Questions about the matrix below.
1) Which number is the 1st entry in reading order?
2) Which number is the entry just right of the centre entry?
3) Which number is the median of all entries?
4) Which number is the entry just right of -0.70?
5) Which number is the entry just left of the largest entry?
6) Which number is the entry just left of -1.07?
7) Which number is the 3rd smallest entry?
8) Which number is the 2nd largest entry?
array([[ 1.55, -4.63,  0.13,  3.83,  1.62, -2.51,  1.41, -2.55,  1.47,
         0.37,  0.22],
       [ 3.75, -3.06, -1.92, -0.33, -2.65,  0.14, -1.60,  2.75, -0.70,
         2.93,  0.68],
       [-3.33, -1.07,  3.04, -1.76, -6.51, -3.00, -2.87, -2.90, -5.03,
        -5.04, -0.71],
       [-3.41,  1.69, -1.36, -2.44, -1.61,  0.92, -2.28,  1.37,  0.39,
         2.76,  5.58],
       [ 4.12, -0.45, -2.11, -1.81,  1.14,  2.97, -1.27, -0.74,  2.47,
         5.52,  4.47],
       [-3.92, -0.99,  5.36,  1.92,  4.01,  4.01, -4.19, -2.68, -0.86,
        -3.60,  2.76],
       [-0.86,  0.63, -6.53, -2.34, -1.79,  2.88, -6.00, -3.01,  3.13,
        -4.93, -3.61],
       [-0.31, -1.70, -1.32, -0.15, -0.97, -3.32,  6.11, -1.41,  0.64,
        -2.30,  3.04],
       [-0.64,  2.53,  0.59,  0.92, -1.81,  1.89, -5.76,  0.85, -0.66,
         0.78,  2.48],
       [ 0.55,  2.34,  2.04,  1.71, -7.28,  3.20, -2.82,  4.24, -7.51,
         2.31, -4.67],
       [-1.32,  2.45,  3.74, -1.08,  4.58,  2.49,  2.17,  5.11, -3.62,
        -0.10, -3.24]])
1) 1.55
2) -4.19
3) -0.33
4) 2.93
5) -3.32
6) -3.33
7) -6.53
8) 5.58

Questions about the row below.
1) Which number is the centre entry?
2) Which number is the entry just left of 7777?
3) Which number is the entry just right of 3540?
4) Which number is the entry just right of 3792?
5) Which number is the minimum?
(3952, 3966, 6825, 3505, 3792, 3540, 4797, 4414, 2311, 4345, 7777, 4164, 3744, 3417, 2870)
1) 4414
2) 4345
3) 4797
4) 3540
5) 2311

Read these off the matrix that follows. Indices start at 0.
1) The entry at row 0, column 1?
2) The bottom-right entry?
3) The entry at row 0, column 0?
4) The entry at row 1, column 0?
5) The entry at row 2, column 1?
6) The entry in row 2 and column 2?
[[ 34 -18  28  45   0  -6  -1]
 [-11  21 -18 -20  -4  -2  -9]
 [ 37 -17  29  48  -1  -6   0]
 [-15  22 -20 -25  -3   3  -7]
 [ 33 -18  27  45   0  -8  -2]
 [ 34 -18  28  46   0  -5   0]
 [-20  23 -20 -30  -1  10  -5]
 [ 34 -17  28  45   0  -3   0]
 [-19  23 -21 -30  -2   8  -5]
 [ 36 -17  28  48  -1  -8  -2]
 [ 35 -16  28  45   0  -2   1]
 [ 32 -18  28  44   1  -2   1]
 [-14  23 -20 -24  -5   2  -7]
 [ 36 -18  29  47   0  -6  -1]]
1) -18
2) -1
3) 34
4) -11
5) -17
6) 29

X =
491,456,922,385,661,491,750,530,491,410,493
403,626,491,479,585,454,472,508,531,478,374
460,480,214,589,353,572,397,470,470,500,669
491,487,113,576,307,491,299,491,491,531,609
457,491,197,549,341,491,385,469,433,522,650
Indices start at 0.
Report the entry in row 2 and column 0.
Answer: 460
Report the entry just right of 549.
Answer: 341
Report the entry in row 2 and column 2.
Answer: 214
The entry just left of 341: 549
Report the entry in row 0 and column 2.
Answer: 922
Report the entry at row 2, column 1.
Answer: 480
Report the entry just left of 374.
Answer: 478
The entry directly below the largest entry: 491
Report the entry just left of 626.
Answer: 403
Report the entry just left of 572.
Answer: 353
The entry in row 0 and column 1: 456
Report the entry in the bottom-left corner.
Answer: 457
Report the bottom-right entry.
Answer: 650
The entry just right of 750: 530
The top-right entry -> 493
Report the entry at row 0, column 0.
Answer: 491
